Here is a tiny trained network, its code and every weight. The questions are about switching its units off for an input and a target symbol, where a switched-off unit gives its printed mean instead of its output.

import numpy as np


def w(rows, s, z=0):
    codes = np.array(rows[::2]) - 128.0
    scale = np.full(codes.shape[1], s)
    scale[-1] = z or s
    return codes * scale


def norm(h):
    return h / np.sqrt((h * h).mean(-1, keepdims=True) + 1e-5)


def f(y):
    return y / 2 * (1 + np.tanh(0.7978845608 * (y + 0.044715 * y**3)))


def softmax(a):
    e = np.exp(a - a.max(-1, keepdims=True))
    return e / e.sum(-1, keepdims=True)


def log_softmax(a):
    a = a - a.max(-1, keepdims=True)
    return a - np.log(np.exp(a).sum(-1, keepdims=True))


def net(x, mask):
    ids = ['βγδεζλμπφω'.index(c) for c in x.split()]
    T = len(ids)
    res = E[ids] + P[:T]
    u = 0
    for l in range(2):
        q, k, v = (norm(res) @ M[l].T for M in (Q, K, V))
        z = softmax(np.where(np.tri(T) > 0, q @ k.T / 3**0.5, -1e9)) @ v
        res = res + np.where(mask[u], z, O[l][:, -1]) @ O[l][:, :-1]
        u += 1
        y = f(norm(res) @ A[l][:, :-1].T + A[l][:, -1])
        res = res + np.where(mask[u : u + 16], y, B[l][:, -1]) @ B[l][:, :-1]
        u += 16
    return log_softmax(norm(res)[-1] @ U[:, :-1].T + U[:, -1])


Q, K, V, O, A, B = {}, {}, {}, {}, {}, {}
E = w([
[200,88,150,166,147,128],'β',
[128,158,120,158,230,163],'γ',
[78,177,221,151,80,127],'δ',
[133,113,176,115,115,172],'ε',
[113,233,167,119,57,178],'ζ',
[138,152,93,77,151,235],'λ',
[23,8,194,100,201,120],'μ',
[137,176,101,103,180,89],'π',
[192,137,205,206,111,179],'φ',
[71,165,123,69,204,91],'ω',
],0.016)
P = w([
[214,123,113,3,60,6],'0',
[232,155,170,27,160,104],'1',
[201,157,162,33,150,112],'2',
[183,143,158,45,155,119],'3',
[169,139,157,49,158,129],'4',
[159,124,154,60,166,137],'5',
[149,104,151,80,161,145],'6',
[151,85,153,98,166,157],'7',
[166,105,159,109,163,157],'8',
],0.0049)
Q[0] = w([
[163,203,165,63,141,251],'L0H1',
[101,92,76,143,71,111],'L0H1',
[84,177,202,91,140,175],'L0H1',
],0.014)
K[0] = w([
[49,63,122,143,139,184],'L0H1',
[194,176,133,131,40,80],'L0H1',
[1,77,163,138,161,160],'L0H1',
],0.009)
V[0] = w([
[76,2,201,160,139,63],'L0H1',
[170,171,122,136,83,91],'L0H1',
[191,155,89,89,95,161],'L0H1',
],0.0071)
O[0] = w([
[101,150,117,145,75,128,220],'L0H1',
[127,249,215,83,121,161,5],'L0H1',
[119,108,65,141,96,193,61],'L0H1',
],0.011,0.0018)
A[0] = w([
[123,120,90,102,130,130,116],'L0N1',
[121,114,85,71,111,175,167],'L0N2',
[119,147,149,197,172,130,161],'L0N3',
[182,144,5,139,124,122,252],'L0N4',
[184,114,96,128,103,184,115],'L0N5',
[146,125,85,109,158,93,116],'L0N6',
[145,122,164,151,133,119,103],'L0N7',
[94,129,123,118,109,69,144],'L0N8',
[86,111,119,167,110,111,169],'L0N9',
[76,150,112,78,208,103,128],'L0N10',
[145,126,157,138,89,117,133],'L0N11',
[124,192,157,108,77,144,129],'L0N12',
[195,164,152,152,164,97,176],'L0N13',
[165,82,129,81,114,101,208],'L0N14',
[93,134,77,85,173,131,129],'L0N15',
[136,97,174,103,166,155,181],'L0N16',
],0.013,0.0033)
B[0] = w([
[102,127,159,143,141,254,129],'L0N1',
[139,130,151,188,105,170,165],'L0N2',
[143,128,113,18,182,86,146],'L0N3',
[219,158,230,116,181,129,169],'L0N4',
[221,212,104,82,131,113,168],'L0N5',
[169,154,119,148,51,118,149],'L0N6',
[72,166,153,121,126,181,142],'L0N7',
[171,97,63,52,150,199,164],'L0N8',
[74,178,118,85,146,179,155],'L0N9',
[110,118,128,139,82,87,185],'L0N10',
[125,137,138,110,171,92,170],'L0N11',
[151,56,100,128,135,95,255],'L0N12',
[119,133,142,111,56,93,185],'L0N13',
[98,161,159,159,86,205,162],'L0N14',
[171,111,103,121,114,157,162],'L0N15',
[79,88,71,164,27,78,191],'L0N16',
],0.0069,0.0081)
Q[1] = w([
[185,105,212,97,7,96],'L1H1',
[93,97,180,81,79,90],'L1H1',
[121,104,30,92,238,131],'L1H1',
],0.012)
K[1] = w([
[52,15,102,132,190,150],'L1H1',
[1,207,89,81,173,131],'L1H1',
[205,221,152,26,64,93],'L1H1',
],0.0083)
V[1] = w([
[230,113,205,150,154,128],'L1H1',
[114,118,210,75,158,109],'L1H1',
[95,128,164,254,94,202],'L1H1',
],0.0064)
O[1] = w([
[105,77,114,120,225,143,125],'L1H1',
[113,254,174,182,239,178,253],'L1H1',
[142,132,210,82,59,196,9],'L1H1',
],0.0079,0.0031)
A[1] = w([
[53,169,71,124,177,78,163],'L1N1',
[125,194,143,109,87,138,149],'L1N2',
[130,169,90,58,189,134,116],'L1N3',
[239,124,250,139,136,70,164],'L1N4',
[170,60,204,254,142,49,46],'L1N5',
[100,141,137,160,38,202,100],'L1N6',
[98,129,139,192,80,72,132],'L1N7',
[35,193,228,161,125,85,49],'L1N8',
[80,100,171,64,199,134,48],'L1N9',
[94,151,238,218,187,132,241],'L1N10',
[98,186,223,90,124,170,152],'L1N11',
[55,165,143,91,95,114,112],'L1N12',
[187,46,170,180,188,129,61],'L1N13',
[15,90,143,170,93,87,152],'L1N14',
[148,127,193,63,127,55,22],'L1N15',
[209,181,164,59,148,101,2],'L1N16',
],0.0091,0.0023)
B[1] = w([
[164,100,161,164,92,120,194],'L1N1',
[87,121,153,124,143,134,196],'L1N2',
[99,113,109,136,117,116,163],'L1N3',
[120,135,113,167,143,150,254],'L1N4',
[89,133,78,132,122,131,148],'L1N5',
[102,36,153,186,138,63,166],'L1N6',
[120,149,117,1,108,139,161],'L1N7',
[185,169,83,176,108,165,224],'L1N8',
[106,174,155,53,163,124,144],'L1N9',
[84,167,151,148,83,69,208],'L1N10',
[126,79,76,128,91,98,208],'L1N11',
[124,128,78,172,163,218,178],'L1N12',
[113,102,43,115,98,149,136],'L1N13',
[114,196,135,76,76,179,184],'L1N14',
[140,46,128,129,154,149,170],'L1N15',
[82,124,154,102,121,144,216],'L1N16',
],0.0091,0.0074)
U = w([
[144,131,182,160,126,179,3],'β',
[130,84,1,133,158,68,189],'γ',
[86,228,129,180,121,73,174],'δ',
[145,31,210,133,35,76,109],'ε',
[44,138,137,38,151,170,196],'ζ',
[207,138,29,114,114,224,123],'λ',
[170,163,165,53,99,113,56],'μ',
[138,108,170,77,193,54,251],'π',
[62,66,93,205,131,158,16],'φ',
[179,144,62,27,42,46,124],'ω',
],0.0093,0.0032)

Each question gives the input, a string of symbols that net reads in full, and the target symbol t.
The units are the heads (3 rows each of Q, K, V and O) and the neurons (one row each of A and B). Each row of codes is followed by its name. A weight is (code - 128) times the scale printed after its matrix; where a second scale follows, it is the last column's (O, A, B and U).
mask holds one flag per unit, layer by layer, with each layer's heads first. A switched-off unit (its flag False) gives its mean, the last column of its rows in O or B, instead of its output. The means were averaged over made-up inputs and are rounded, as every weight is.
A unit's drop is (log p(t) with every unit on - log p(t) with that unit switched off) / (log p(t) with every unit on - log p(t) with every unit switched off).
The circuit of an input: a set's keep is (log p(t) with only the set's units on - log p(t) with every unit switched off) / (log p(t) with every unit on - log p(t) with every unit switched off). Starting from the 12 units with the biggest drops (on a tie, the unit counted first), units are removed one at a time, each time the one whose removal leaves the highest keep (on an exact tie, the one counted first), for as long as the keep stays at least 0.8.
units of the circuit, in order: the units of the circuit, biggest drop first
unit that matters most: the unit with the biggest drop
k most important neurons: the k neurons with the biggest drops, biggest first
top k neurons in layer l: the k neurons of layer l with the biggest drops, biggest first
input ε π ζ φ ζ ζ, target ε: 2 most important neurons	(L0N2, L0N4)
input δ φ λ ε δ β, target δ: 2 most important neurons	(L0N5, L0N12)
input ζ ζ δ ζ π ζ λ φ, target λ: units of the circuit, in order	(L0H1, L0N5)
input π ζ ε δ μ δ γ, target π: most important neuron	(L0N3)
input π ζ δ ω φ δ μ β, target ε: units of the circuit, in order	(L0N13, L1N8)
input ζ δ φ ζ ζ φ γ β, target γ: top 3 neurons in layer 0	(L0N3, L0N4, L0N5)
input π ζ π, target π: 2 most important neurons	(L1N8, L0N4)
input ζ δ ε ζ ω π, target ω: units of the circuit, in order	(L0N10, L1N7, L0N6)
input ζ π φ, target φ: 3 most important neurons	(L1N4, L0N13, L1N15)
input ζ ε μ π ω φ π ζ ζ, target ω: units of the circuit, in order	(L0H1, L1N7)
input δ ε ζ ζ λ ε β φ, target ε: 2 most important neurons	(L0N16, L0N13)
input ζ β δ δ δ λ β ζ, target λ: units of the circuit, in order	(L0H1, L1N10)
input π ζ δ δ ω ζ φ φ φ, target ω: top 2 neurons in layer 1	(L1N7, L1N12)
input γ ε ε ζ ζ δ π, target δ: 3 most important neurons	(L0N12, L0N5, L0N10)
input μ ζ β ζ ζ ζ λ, target β: top neuron in layer 1	(L1N8)
input ζ ζ γ ζ μ ε, target φ: 2 most important neurons	(L0N14, L0N12)
input γ ω ζ λ π ζ π, target λ: 2 most important neurons	(L0N4, L0N15)
input μ π γ, target π: top 4 neurons in layer 0	(L0N3, L0N4, L0N12, L0N16)
input ζ ζ ζ μ ζ π, target μ: top 3 neurons in layer 1	(L1N8, L1N12, L1N16)
input ζ δ γ ζ δ φ, target δ: unit that matters most	L0N12
input π ζ π γ ω φ, target ω: 3 most important neurons	(L0N16, L0N13, L0N4)
input π λ ζ β ζ δ ζ ζ μ, target ζ: top 2 neurons in layer 1	(L1N14, L1N9)
input ζ ζ ζ φ, target φ: 2 most important neurons	(L1N4, L0N16)
input π ζ ζ, target ζ: 3 most important neurons	(L0N12, L1N8, L0N14)
input ζ δ λ φ, target λ: top 2 neurons in layer 1	(L1N13, L1N6)
input ζ λ δ ζ λ φ π, target λ: top 2 neurons in layer 1	(L1N13, L1N6)
